How the items are linked:
x231: @>x202, ^>x100, %>x974, +>x787
x865: @>x146, ^>x131, %>x8, +>x876
x554: @>x603, ^>x562, %>x618, +>x713
x806: @>x921, ^>x785, %>x399, +>x455
x716: @>x798, ^>x349, %>x603, +>x554
x236: @>x433, ^>x700, %>x816, +>x76
x57: @>x787, ^>x246, %>x626, +>x380
x537: @>x622, ^>x834, %>x210, +>x967
x936: @>x469, ^>x292, %>x375, +>x785
x292: @>x142, ^>x913, %>x936, +>x802
x164: @>x876, ^>x531, %>x797, +>x510
x159: @>x701, ^>x459, %>x481, +>x111
x183: @>x865, ^>x425, %>x876, +>x164
x425: @>x131, ^>x481, %>x183, +>x531
x994: @>x746, ^>x816, %>x619, +>x834
x562: @>x716, ^>x616, %>x554, +>x688
x399: @>x434, ^>x806, %>x570, +>x846
x109: @>x660, ^>x454, %>x339, +>x309
x142: @>x70, ^>x633, %>x469, +>x936
x777: @>x111, ^>x339, %>x13, +>x680
x575: @>x562, ^>x957, %>x688, +>x244
x70: @>x979, ^>x458, %>x138, +>x469
x179: @>x537, ^>x982, %>x967, +>x221
x43: @>x532, ^>x923, %>x807, +>x551
x133: @>x546, ^>x701, %>x131, +>x425
x549: @>x575, ^>x807, %>x244, +>x203
x334: @>x315, ^>x632, %>x673, +>x700
x100: @>x738, ^>x603, %>x231, +>x72
x311: @>x109, ^>x567, %>x309, +>x434
x433: @>x846, ^>x673, %>x589, +>x816
x462: @>x680, ^>x232, %>x633, +>x913
x711: @>x700, ^>x696, %>x559, +>x588
x619: @>x112, ^>x994, %>x622, +>x537
x797: @>x274, ^>x164, %>x937, +>x552
x368: @>x57, ^>x204, %>x380, +>x923
x926: @>x777, ^>x309, %>x680, +>x462
x616: @>x349, ^>x148, %>x562, +>x575
x700: @>x673, ^>x103, %>x236, +>x559
x921: @>x311, ^>x375, %>x434, +>x399
x713: @>x618, ^>x688, %>x246, +>x204
x125: @>x913, ^>x432, %>x750, +>x112
x591: @>x159, ^>x660, %>x111, +>x777
x221: @>x967, ^>x798, %>x738, +>x100
x701: @>x73, ^>x219, %>x133, +>x481
x807: @>x957, ^>x43, %>x549, +>x146
x895: @>x204, ^>x969, %>x407, +>x606
x603: @>x221, ^>x716, %>x100, +>x618
x340: @>x76, ^>x588, %>x21, +>x328
x252: @>x565, ^>x787, %>x864, +>x148
x131: @>x551, ^>x133, %>x865, +>x183
x103: @>x334, ^>x210, %>x700, +>x711
x76: @>x816, ^>x559, %>x670, +>x21
x588: @>x559, ^>x202, %>x340, +>x565
x249: @>x982, ^>x328, %>x798, +>x716
x21: @>x670, ^>x340, %>x982, +>x249
x967: @>x210, ^>x179, %>x696, +>x738
x957: @>x616, ^>x532, %>x575, +>x549
x673: @>x455, ^>x334, %>x433, +>x236
x979: @>x164, ^>x745, %>x510, +>x138
x606: @>x407, ^>x44, %>x73, +>x701
x860: @>x44, ^>x274, %>x219, +>x459
x112: @>x750, ^>x746, %>x46, +>x622
x937: @>x860, ^>x797, %>x459, +>x660
x688: @>x554, ^>x575, %>x713, +>x62
x738: @>x696, ^>x221, %>x202, +>x231
x62: @>x713, ^>x244, %>x204, +>x895
x846: @>x570, ^>x455, %>x432, +>x589
x618: @>x100, ^>x554, %>x72, +>x246
x696: @>x103, ^>x967, %>x711, +>x202
x349: @>x249, ^>x864, %>x716, +>x562
x570: @>x232, ^>x399, %>x363, +>x432
x982: @>x834, ^>x21, %>x179, +>x798
x274: @>x935, ^>x876, %>x860, +>x937
x469: @>x138, ^>x142, %>x567, +>x375
x46: @>x802, ^>x112, %>x743, +>x632
x626: @>x252, ^>x57, %>x148, +>x532
x974: @>x588, ^>x231, %>x565, +>x252
x246: @>x72, ^>x713, %>x57, +>x368
x73: @>x923, ^>x606, %>x546, +>x133
x407: @>x368, ^>x895, %>x923, +>x73
x876: @>x8, ^>x183, %>x274, +>x797
x743: @>x785, ^>x46, %>x315, +>x334
x455: @>x399, ^>x315, %>x846, +>x433
x434: @>x309, ^>x921, %>x232, +>x570
x633: @>x458, ^>x462, %>x142, +>x292
x802: @>x936, ^>x750, %>x785, +>x743
x458: @>x745, ^>x680, %>x70, +>x142
x787: @>x974, ^>x72, %>x252, +>x626
x244: @>x688, ^>x549, %>x62, +>x969
x551: @>x807, ^>x546, %>x146, +>x865
x148: @>x864, ^>x626, %>x616, +>x957
x834: @>x619, ^>x670, %>x537, +>x179
x309: @>x339, ^>x311, %>x926, +>x232
x746: @>x125, ^>x589, %>x112, +>x619
x204: @>x246, ^>x62, %>x368, +>x407
x219: @>x606, ^>x860, %>x701, +>x159
x72: @>x231, ^>x618, %>x787, +>x57
x567: @>x454, ^>x469, %>x311, +>x921
x532: @>x148, ^>x380, %>x957, +>x807
x459: @>x219, ^>x937, %>x159, +>x591
x913: @>x633, ^>x363, %>x292, +>x750
x552: @>x937, ^>x510, %>x660, +>x109
x923: @>x380, ^>x407, %>x43, +>x546
x546: @>x43, ^>x73, %>x551, +>x131
x111: @>x481, ^>x591, %>x946, +>x13
x670: @>x994, ^>x76, %>x834, +>x982
x138: @>x510, ^>x70, %>x454, +>x567
x363: @>x462, ^>x570, %>x913, +>x125
x13: @>x946, ^>x777, %>x745, +>x458
x969: @>x62, ^>x203, %>x895, +>x44
x622: @>x46, ^>x619, %>x632, +>x210
x864: @>x328, ^>x252, %>x349, +>x616
x432: @>x363, ^>x846, %>x125, +>x746
x935: @>x969, ^>x8, %>x44, +>x860
x375: @>x567, ^>x936, %>x921, +>x806
x454: @>x552, ^>x138, %>x109, +>x311
x632: @>x743, ^>x622, %>x334, +>x103
x785: @>x375, ^>x802, %>x806, +>x315
x510: @>x797, ^>x979, %>x552, +>x454
x798: @>x179, ^>x249, %>x221, +>x603
x946: @>x425, ^>x111, %>x531, +>x745
x210: @>x632, ^>x537, %>x103, +>x696
x750: @>x292, ^>x125, %>x802, +>x46
x44: @>x895, ^>x935, %>x606, +>x219
x339: @>x591, ^>x109, %>x777, +>x926
x8: @>x203, ^>x865, %>x935, +>x274
x315: @>x806, ^>x743, %>x455, +>x673
x565: @>x340, ^>x974, %>x328, +>x864
x816: @>x589, ^>x236, %>x994, +>x670
x481: @>x133, ^>x159, %>x425, +>x946
x589: @>x432, ^>x433, %>x746, +>x994
x203: @>x244, ^>x146, %>x969, +>x935
x660: @>x459, ^>x552, %>x591, +>x339
x745: @>x531, ^>x13, %>x979, +>x70
x202: @>x711, ^>x738, %>x588, +>x974
x232: @>x926, ^>x434, %>x462, +>x363
x559: @>x236, ^>x711, %>x76, +>x340
x146: @>x549, ^>x551, %>x203, +>x8
x328: @>x21, ^>x565, %>x249, +>x349
x680: @>x13, ^>x926, %>x458, +>x633
x531: @>x183, ^>x946, %>x164, +>x979
x380: @>x626, ^>x368, %>x532, +>x43

In the rows, 63 stands for zero.

The rows follow the links: the fewer symbols apart two items are, the more alike their rows tend to be.

Rows with their items:
[59, 49, 65, 67, 72, 19, 44, 78, 70, 80, 60, 59, 79, 55, 94, 47, 98, 43, 80, 111, 78, 25, 77, 76, 78, 84, 38, 68, 64, 17, 74, 73, 82, 36, 30, 63, 63, 64, 38, 39, 72] -> x711
[62, 54, 61, 61, 52, 90, 56, 43, 29, 66, 80, 72, 60, 70, 40, 96, 54, 112, 77, 34, 21, 67, 52, 48, 27, 74, 45, 26, 49, 93, 64, 40, 64, 64, 98, 64, 90, 56, 55, 70, 46] -> x454
[58, 39, 68, 54, 83, 40, 49, 71, 54, 88, 42, 46, 76, 50, 104, 43, 75, 71, 70, 110, 60, 42, 65, 78, 81, 57, 39, 71, 49, 40, 81, 56, 65, 36, 53, 86, 46, 80, 13, 18, 47] -> x103
[73, 59, 59, 72, 72, 20, 65, 92, 109, 37, 62, 51, 60, 73, 76, 43, 80, 33, 63, 78, 102, 37, 69, 56, 98, 84, 72, 89, 86, 55, 48, 102, 83, 85, 37, 65, 57, 47, 67, 60, 86] -> x618
[56, 71, 67, 61, 74, 43, 65, 73, 76, 84, 39, 54, 70, 42, 92, 29, 70, 17, 49, 101, 95, 61, 74, 90, 90, 38, 73, 93, 66, 22, 73, 69, 52, 43, 29, 65, 31, 85, 60, 46, 69] -> x588
[49, 57, 64, 67, 56, 47, 39, 54, 36, 99, 74, 81, 83, 47, 68, 68, 99, 52, 84, 90, 55, 40, 79, 80, 40, 78, 31, 39, 54, 9, 82, 48, 74, 13, 42, 44, 79, 67, 56, 63, 66] -> x743
[59, 40, 67, 65, 77, 20, 40, 79, 66, 79, 59, 57, 79, 57, 96, 48, 95, 57, 84, 111, 69, 23, 72, 73, 77, 85, 35, 65, 59, 27, 74, 72, 83, 38, 38, 71, 61, 64, 26, 32, 65] -> x76
[58, 43, 68, 53, 83, 45, 48, 68, 52, 92, 40, 48, 75, 47, 104, 43, 70, 70, 69, 109, 60, 47, 65, 81, 79, 48, 43, 71, 47, 40, 81, 51, 61, 34, 55, 84, 43, 85, 13, 18, 43] -> x700
[74, 40, 64, 61, 88, 28, 58, 89, 96, 47, 44, 35, 60, 69, 98, 37, 66, 67, 63, 95, 82, 37, 61, 58, 106, 71, 64, 90, 66, 72, 59, 88, 73, 82, 53, 92, 41, 63, 26, 24, 60] -> x603
[73, 43, 61, 67, 80, 18, 56, 93, 103, 38, 56, 40, 63, 76, 90, 44, 76, 58, 67, 88, 86, 29, 64, 52, 102, 86, 60, 85, 74, 66, 54, 96, 85, 85, 47, 83, 54, 50, 37, 37, 72] -> x864
[60, 88, 60, 61, 43, 108, 77, 38, 40, 64, 73, 80, 54, 59, 27, 84, 38, 69, 48, 20, 43, 102, 55, 61, 32, 40, 80, 46, 61, 80, 58, 41, 42, 64, 83, 45, 70, 66, 100, 97, 58] -> x552
[50, 70, 68, 60, 56, 60, 49, 51, 36, 108, 58, 78, 80, 37, 76, 54, 83, 34, 67, 93, 64, 62, 77, 94, 49, 50, 48, 54, 53, 2, 86, 42, 58, 11, 38, 46, 58, 83, 63, 62, 65] -> x589
[62, 82, 59, 72, 36, 89, 70, 47, 52, 52, 90, 89, 58, 71, 19, 92, 60, 62, 62, 19, 52, 82, 63, 51, 28, 74, 69, 41, 72, 73, 51, 56, 62, 73, 74, 35, 91, 46, 109, 109, 75] -> x531
[51, 49, 67, 50, 66, 75, 46, 45, 16, 102, 58, 64, 75, 48, 76, 72, 66, 92, 77, 80, 28, 60, 61, 78, 39, 50, 34, 37, 36, 48, 85, 28, 54, 24, 76, 72, 67, 84, 29, 40, 37] -> x399
[71, 76, 64, 61, 75, 65, 87, 77, 100, 42, 42, 44, 50, 66, 72, 37, 39, 38, 32, 57, 94, 82, 57, 62, 100, 35, 103, 104, 77, 82, 52, 82, 45, 94, 56, 71, 30, 72, 77, 60, 69] -> x713
[66, 69, 57, 75, 40, 75, 64, 54, 60, 38, 94, 84, 57, 79, 22, 94, 66, 73, 72, 22, 51, 64, 62, 39, 33, 92, 61, 36, 74, 83, 47, 67, 74, 81, 77, 41, 96, 36, 96, 103, 76] -> x937
[73, 46, 62, 70, 79, 18, 57, 94, 105, 38, 59, 45, 62, 76, 85, 45, 81, 53, 69, 86, 92, 27, 67, 50, 102, 89, 60, 85, 77, 63, 51, 99, 86, 84, 43, 78, 58, 49, 43, 42, 75] -> x252
[59, 49, 61, 64, 49, 74, 48, 46, 30, 65, 89, 79, 66, 72, 40, 99, 72, 102, 88, 40, 25, 54, 57, 49, 24, 91, 36, 19, 52, 73, 64, 46, 75, 53, 86, 54, 100, 45, 57, 74, 55] -> x458
[75, 59, 57, 64, 61, 83, 75, 62, 72, 25, 74, 56, 45, 88, 41, 80, 40, 101, 60, 22, 49, 72, 47, 32, 60, 73, 74, 56, 66, 124, 44, 69, 63, 105, 97, 73, 75, 43, 67, 72, 55] -> x860
[70, 78, 62, 69, 68, 47, 82, 84, 106, 40, 50, 52, 55, 66, 69, 35, 60, 18, 40, 65, 106, 67, 68, 63, 99, 55, 95, 102, 84, 57, 49, 92, 61, 89, 39, 62, 39, 59, 87, 71, 84] -> x148
[63, 79, 59, 72, 37, 83, 68, 49, 56, 48, 92, 87, 58, 73, 21, 95, 63, 64, 67, 20, 53, 75, 63, 48, 29, 82, 68, 39, 72, 74, 48, 60, 69, 75, 76, 34, 93, 41, 105, 110, 76] -> x164
[52, 60, 69, 49, 76, 62, 57, 60, 41, 105, 39, 57, 73, 37, 94, 41, 62, 52, 59, 101, 62, 66, 66, 93, 69, 29, 55, 73, 45, 30, 90, 43, 45, 22, 50, 74, 35, 96, 35, 31, 48] -> x619
[58, 55, 66, 67, 70, 23, 47, 77, 72, 82, 55, 62, 77, 50, 90, 40, 96, 30, 72, 107, 86, 34, 80, 82, 77, 77, 48, 74, 68, 10, 73, 75, 79, 35, 25, 59, 55, 67, 49, 47, 76] -> x967
[55, 58, 60, 68, 45, 69, 46, 45, 32, 73, 93, 87, 70, 67, 37, 95, 82, 82, 89, 47, 34, 53, 65, 54, 19, 93, 34, 19, 58, 54, 66, 50, 79, 43, 73, 42, 103, 46, 70, 86, 64] -> x309
[50, 51, 63, 67, 57, 45, 39, 56, 34, 95, 76, 79, 83, 51, 70, 73, 98, 66, 90, 91, 50, 36, 74, 74, 39, 85, 25, 34, 56, 17, 80, 48, 80, 19, 47, 50, 85, 63, 47, 58, 63] -> x455
[49, 65, 68, 50, 60, 91, 56, 37, 14, 106, 54, 70, 72, 42, 67, 69, 56, 76, 64, 69, 34, 81, 63, 83, 37, 31, 47, 42, 40, 45, 85, 24, 43, 22, 73, 64, 59, 89, 49, 54, 42] -> x913
[74, 57, 58, 63, 59, 78, 72, 63, 71, 23, 75, 59, 47, 89, 38, 86, 43, 101, 65, 22, 46, 67, 49, 31, 57, 80, 72, 50, 68, 122, 43, 70, 69, 105, 97, 72, 80, 38, 66, 74, 58] -> x274
[56, 71, 67, 63, 73, 41, 63, 74, 77, 84, 42, 60, 73, 43, 89, 30, 78, 17, 52, 103, 93, 56, 75, 88, 88, 44, 69, 90, 67, 15, 73, 70, 59, 38, 26, 63, 36, 83, 61, 49, 72] -> x340
[75, 67, 57, 75, 55, 51, 71, 78, 100, 17, 79, 63, 50, 88, 39, 71, 64, 58, 63, 37, 80, 57, 62, 34, 71, 92, 81, 69, 84, 90, 37, 95, 81, 108, 65, 55, 78, 30, 89, 87, 83] -> x895
[73, 62, 58, 60, 63, 86, 79, 61, 74, 25, 67, 54, 44, 85, 40, 78, 33, 98, 54, 21, 51, 80, 46, 35, 64, 63, 80, 60, 65, 125, 44, 68, 58, 105, 96, 74, 69, 46, 68, 70, 54] -> x219
[51, 54, 67, 51, 66, 83, 51, 42, 15, 103, 56, 67, 75, 44, 73, 72, 60, 87, 70, 76, 28, 67, 60, 78, 39, 43, 38, 39, 38, 49, 86, 26, 48, 22, 76, 70, 64, 86, 34, 43, 39] -> x570
[72, 86, 59, 64, 55, 93, 90, 59, 81, 34, 62, 61, 45, 72, 38, 66, 31, 54, 38, 21, 73, 98, 54, 50, 66, 42, 101, 78, 75, 100, 44, 70, 46, 102, 76, 58, 54, 59, 102, 92, 70] -> x44
[70, 86, 58, 71, 51, 78, 86, 66, 89, 30, 71, 69, 47, 74, 31, 67, 44, 46, 43, 22, 79, 87, 59, 47, 66, 62, 98, 75, 83, 87, 39, 80, 56, 99, 65, 47, 64, 47, 111, 101, 79] -> x546
[60, 56, 61, 57, 51, 97, 61, 40, 26, 64, 75, 69, 61, 70, 38, 94, 47, 110, 72, 33, 20, 76, 49, 47, 28, 65, 48, 30, 47, 98, 63, 37, 58, 64, 101, 65, 86, 56, 60, 69, 41] -> x109
[70, 81, 62, 67, 69, 52, 84, 81, 106, 41, 48, 53, 52, 65, 69, 36, 51, 21, 37, 63, 103, 72, 65, 64, 100, 48, 99, 104, 82, 63, 49, 89, 56, 90, 43, 62, 36, 64, 87, 70, 82] -> x626
[67, 66, 59, 73, 44, 73, 63, 55, 63, 36, 95, 81, 55, 82, 25, 94, 66, 78, 75, 23, 49, 63, 59, 37, 36, 97, 61, 38, 71, 86, 45, 68, 76, 86, 79, 44, 97, 32, 90, 99, 73] -> x459
[74, 72, 65, 60, 76, 65, 85, 79, 97, 39, 40, 38, 46, 70, 72, 40, 35, 52, 34, 57, 88, 81, 54, 59, 101, 36, 100, 102, 74, 94, 51, 82, 47, 101, 66, 81, 30, 69, 67, 55, 64] -> x575
[53, 40, 64, 61, 62, 50, 32, 54, 30, 94, 72, 73, 80, 57, 76, 75, 91, 82, 89, 89, 38, 35, 69, 71, 40, 83, 22, 32, 47, 33, 80, 45, 77, 23, 59, 59, 83, 62, 31, 47, 52] -> x125
[61, 70, 62, 56, 52, 111, 74, 37, 32, 66, 68, 72, 54, 65, 35, 85, 35, 94, 56, 23, 29, 95, 50, 58, 32, 43, 67, 41, 49, 96, 62, 36, 43, 65, 98, 62, 71, 68, 76, 79, 46] -> x13
[80, 51, 59, 68, 72, 49, 71, 84, 102, 15, 66, 45, 49, 90, 60, 62, 54, 81, 62, 45, 74, 49, 52, 33, 89, 86, 75, 77, 77, 109, 42, 92, 78, 115, 74, 79, 65, 38, 58, 58, 70] -> x549

Each walk starts at a row. The symbols on each line, taken left to right, move it on to the next item.
Answer with the item's row; about right is enough.
---
[57, 66, 66, 65, 70, 30, 54, 76, 74, 85, 50, 65, 77, 46, 89, 36, 89, 18, 64, 108, 90, 46, 80, 87, 84, 60, 59, 82, 67, 9, 75, 73, 69, 36, 22, 58, 46, 76, 61, 50, 77]
% @ [61, 36, 67, 58, 82, 28, 43, 75, 58, 83, 51, 50, 76, 54, 101, 46, 87, 69, 79, 110, 61, 29, 69, 74, 79, 74, 34, 66, 52, 37, 78, 63, 75, 39, 49, 82, 55, 70, 14, 20, 55]
% @ [52, 69, 69, 53, 70, 66, 57, 55, 39, 108, 41, 64, 76, 34, 88, 44, 66, 42, 57, 98, 64, 69, 69, 97, 64, 29, 55, 69, 48, 20, 87, 41, 46, 19, 48, 64, 40, 96, 49, 43, 52]
---
[73, 72, 56, 76, 53, 56, 73, 73, 98, 19, 82, 66, 50, 87, 35, 72, 60, 53, 60, 33, 80, 60, 61, 38, 69, 91, 83, 70, 87, 87, 36, 92, 77, 105, 63, 51, 78, 33, 97, 93, 85]
% @ + [75, 61, 57, 74, 57, 49, 70, 78, 100, 16, 79, 58, 50, 91, 44, 70, 62, 65, 63, 38, 76, 52, 60, 33, 76, 96, 76, 69, 85, 95, 38, 95, 83, 108, 65, 60, 78, 29, 83, 81, 81]
@ % + [78, 55, 59, 70, 66, 45, 69, 82, 101, 15, 75, 51, 50, 91, 52, 67, 61, 75, 65, 44, 78, 48, 56, 31, 83, 96, 74, 73, 81, 102, 39, 97, 82, 111, 68, 70, 74, 32, 68, 69, 74]
---
[60, 84, 61, 58, 47, 110, 78, 37, 37, 67, 70, 78, 54, 60, 28, 85, 36, 72, 50, 21, 40, 101, 55, 62, 32, 37, 77, 47, 55, 82, 60, 39, 40, 66, 89, 50, 68, 66, 93, 92, 55]
+ % @ [59, 87, 62, 64, 41, 106, 76, 36, 41, 62, 76, 82, 55, 63, 25, 84, 40, 64, 50, 19, 49, 101, 60, 61, 29, 47, 77, 47, 60, 76, 59, 44, 45, 66, 82, 42, 75, 64, 104, 102, 62]
@ + [58, 87, 60, 66, 39, 103, 76, 40, 44, 60, 79, 85, 56, 64, 23, 85, 48, 62, 51, 18, 50, 96, 60, 59, 28, 53, 77, 46, 65, 73, 56, 46, 49, 66, 79, 37, 77, 59, 108, 106, 67]
---
[79, 53, 62, 62, 79, 57, 78, 83, 101, 20, 50, 35, 47, 83, 70, 52, 42, 79, 52, 50, 75, 62, 51, 41, 97, 65, 84, 88, 72, 112, 45, 86, 64, 112, 75, 87, 47, 52, 52, 47, 60]
% @ ^ [72, 79, 63, 63, 70, 61, 84, 80, 101, 43, 43, 46, 50, 63, 69, 38, 41, 30, 33, 59, 96, 81, 59, 65, 101, 36, 102, 105, 79, 77, 52, 84, 49, 92, 50, 71, 31, 72, 80, 64, 73]
% % ^ [70, 80, 62, 62, 69, 59, 84, 80, 104, 42, 45, 51, 53, 63, 68, 37, 45, 25, 36, 61, 101, 78, 62, 66, 100, 41, 101, 104, 81, 70, 50, 86, 51, 91, 48, 65, 31, 66, 85, 69, 75]
---
[70, 75, 63, 70, 69, 37, 77, 86, 111, 39, 55, 54, 57, 68, 69, 37, 65, 19, 46, 68, 107, 60, 69, 62, 99, 64, 91, 98, 85, 55, 48, 95, 69, 89, 36, 61, 43, 56, 85, 69, 86]
+ ^ ^ [76, 63, 64, 57, 80, 64, 84, 80, 97, 34, 43, 35, 45, 72, 73, 44, 34, 64, 39, 53, 82, 75, 52, 53, 102, 44, 94, 99, 71, 104, 48, 84, 51, 105, 71, 86, 33, 64, 58, 48, 59]
^ [77, 58, 61, 59, 79, 61, 82, 83, 98, 29, 45, 36, 44, 77, 71, 46, 35, 69, 43, 52, 79, 71, 49, 48, 99, 51, 91, 93, 72, 110, 47, 85, 54, 108, 73, 88, 38, 62, 56, 47, 59]
---
[56, 51, 69, 51, 81, 56, 53, 64, 45, 99, 37, 50, 74, 43, 100, 41, 66, 61, 62, 106, 60, 58, 64, 88, 77, 37, 50, 73, 45, 37, 85, 48, 52, 30, 54, 83, 38, 93, 22, 22, 46]
+ @ [54, 56, 70, 52, 78, 59, 57, 61, 43, 102, 37, 53, 74, 40, 98, 38, 64, 58, 59, 102, 60, 61, 67, 90, 74, 32, 53, 74, 46, 34, 86, 44, 48, 27, 51, 79, 37, 95, 30, 29, 47]
% ^ + [60, 38, 66, 60, 80, 27, 40, 77, 62, 81, 52, 52, 77, 58, 100, 48, 88, 67, 80, 110, 64, 28, 67, 74, 80, 77, 34, 64, 56, 35, 77, 68, 80, 38, 45, 79, 58, 70, 17, 23, 58]
---
[47, 68, 67, 63, 54, 55, 48, 53, 35, 106, 62, 80, 81, 40, 75, 57, 88, 37, 71, 94, 63, 56, 78, 90, 45, 57, 43, 51, 55, 2, 85, 46, 61, 12, 40, 45, 65, 79, 64, 64, 66]
@ ^ ^ [52, 46, 65, 66, 58, 44, 35, 55, 32, 94, 75, 76, 83, 53, 71, 73, 96, 70, 90, 91, 46, 34, 72, 72, 39, 88, 23, 33, 50, 21, 80, 49, 81, 22, 51, 52, 85, 63, 41, 53, 61]
@ @ + [51, 59, 67, 50, 62, 86, 54, 38, 16, 105, 57, 70, 73, 43, 70, 70, 57, 83, 68, 72, 32, 74, 60, 82, 37, 36, 42, 41, 38, 47, 87, 24, 46, 22, 76, 65, 60, 87, 42, 49, 38]
